Below are the code and all the weights of a small trained network. Each question names an input and a class and asks about switching units off, where a switched-off unit gives its printed mean instead of its output.

import numpy as np


def w(rows, s, z=0):
    codes = np.array(rows[::2]) - 128.0
    scale = np.full(codes.shape[1], s)
    scale[-1] = z or s
    return codes * scale


def norm(h):
    return h / np.sqrt((h * h).mean(-1, keepdims=True) + 1e-5)


def f(y):
    return np.maximum(y, 0)


def log_softmax(a):
    a = a - a.max(-1, keepdims=True)
    return a - np.log(np.exp(a).sum(-1, keepdims=True))


def net(x, mask):
    res = np.array(x, float).reshape(1, 6) / 4 @ E
    u = 0
    for l in range(4):
        y = f(norm(res) @ A[l][:, :-1].T + A[l][:, -1])
        res = res + np.where(mask[u : u + 3], y, B[l][:, -1]) @ B[l][:, :-1]
        u += 3
    return log_softmax(norm(res)[-1] @ U[:, :-1].T + U[:, -1])


A, B = {}, {}
E = w([
[146,200,195],'x0',
[123,126,130],'x1',
[138,119,137],'x2',
[143,106,153],'x3',
[244,152,90],'x4',
[127,132,129],'x5',
],0.011)
A[0] = w([
[145,234,185,2],'0.n1',
[166,243,237,58],'0.n2',
[253,177,133,175],'0.n3',
],0.013,0.0074)
B[0] = w([
[234,43,44,162],'0.n1',
[186,36,41,206],'0.n2',
[105,249,173,248],'0.n3',
],0.012,0.011)
A[1] = w([
[29,42,82,251],'1.n1',
[245,99,75,3],'1.n2',
[11,183,255,109],'1.n3',
],0.0076,0.005)
B[1] = w([
[232,229,143,254],'1.n1',
[243,9,71,166],'1.n2',
[193,254,114,181],'1.n3',
],0.0067,0.0068)
A[2] = w([
[127,131,135,7],'2.n1',
[84,73,76,113],'2.n2',
[137,2,126,147],'2.n3',
],0.016,0.011)
B[2] = w([
[59,136,107,128],'2.n1',
[143,71,106,151],'2.n2',
[247,145,108,255],'2.n3',
],0.014,0.0033)
A[3] = w([
[97,103,149,8],'3.n1',
[196,208,116,156],'3.n2',
[116,2,140,91],'3.n3',
],0.0072,0.011)
B[3] = w([
[110,253,99,128],'3.n1',
[245,98,160,255],'3.n2',
[178,210,87,128],'3.n3',
],0.0056,0.0099)
U = w([
[162,50,45,113],'0',
[128,166,147,157],'1',
[56,216,196,168],'2',
[126,161,146,138],'3',
[130,143,156,140],'4',
[126,148,144,110],'5',
[57,54,250,1],'6',
],0.012,0.0098)

Each question gives the input, the list of numbers given to net, and the class t.
The units are the neurons (one row each of A and B). Each row of codes is followed by its name. A weight is (code - 128) times the scale printed after its matrix; where a second scale follows, it is the last column's (A, B and U).
mask holds one flag per neuron, layer by layer. A switched-off neuron (its flag False) gives its mean, the last column of its row in B, instead of its output. The means were averaged over made-up inputs and are rounded, as every weight is.
A unit's drop is (log p(t) with every unit on - log p(t) with that unit switched off) / (log p(t) with every unit on - log p(t) with every unit switched off).
The circuit of an input: a set's keep is (log p(t) with only the set's units on - log p(t) with every unit switched off) / (log p(t) with every unit on - log p(t) with every unit switched off). Starting from all 12 units, units are removed one at a time, each time the one whose removal leaves the highest keep (on an exact tie, the one counted first), for as long as the keep stays at least 0.8.
units of the circuit, in order: the units of the circuit, biggest drop first
top k neurons: the k neurons with the biggest drops, biggest first
top k neurons in layer l: the k neurons of layer l with the biggest drops, biggest first
drop of u: that unit's drop, to one decimal
input [-4,2,0,-4,-6,-6], class 2: top 2 neurons in layer 1 -> 1.n1, 1.n2
input [0,5,1,0,-7,-3], class 2: units of the circuit, in order -> 2.n3
input [8,7,0,-6,-6,-1], class 0: top 2 neurons -> 0.n3, 0.n2
input [2,-5,-8,7,8,-6], class 2: top 2 neurons in layer 0 -> 0.n3, 0.n1
input [-2,3,5,-3,-6,-2], class 2: top 2 neurons -> 0.n2, 0.n1
input [-5,-7,0,5,-8,1], class 2: top 4 neurons -> 1.n1, 0.n2, 0.n1, 2.n3
input [-6,-2,-5,-5,-7,4], class 2: top 2 neurons in layer 0 -> 0.n2, 0.n1
input [0,-5,3,1,-6,-6], class 2: top 2 neurons -> 0.n2, 0.n1
input [6,4,5,0,-5,1], class 0: units of the circuit, in order -> 0.n2, 0.n3
input [-2,4,1,-1,7,5], class 2: top 2 neurons -> 0.n3, 0.n2
input [-6,-2,3,1,-7,2], class 2: drop of 1.n1 -> 1.0
input [7,7,-6,7,-2,-7], class 0: drop of 3.n1 -> 0.0
input [7,-2,3,-3,1,-6], class 0: drop of 0.n1 -> 0.1
input [6,0,4,6,1,-1], class 0: units of the circuit, in order -> 0.n2
input [3,2,-6,3,8,-6], class 2: top 2 neurons in layer 0 -> 0.n3, 0.n1
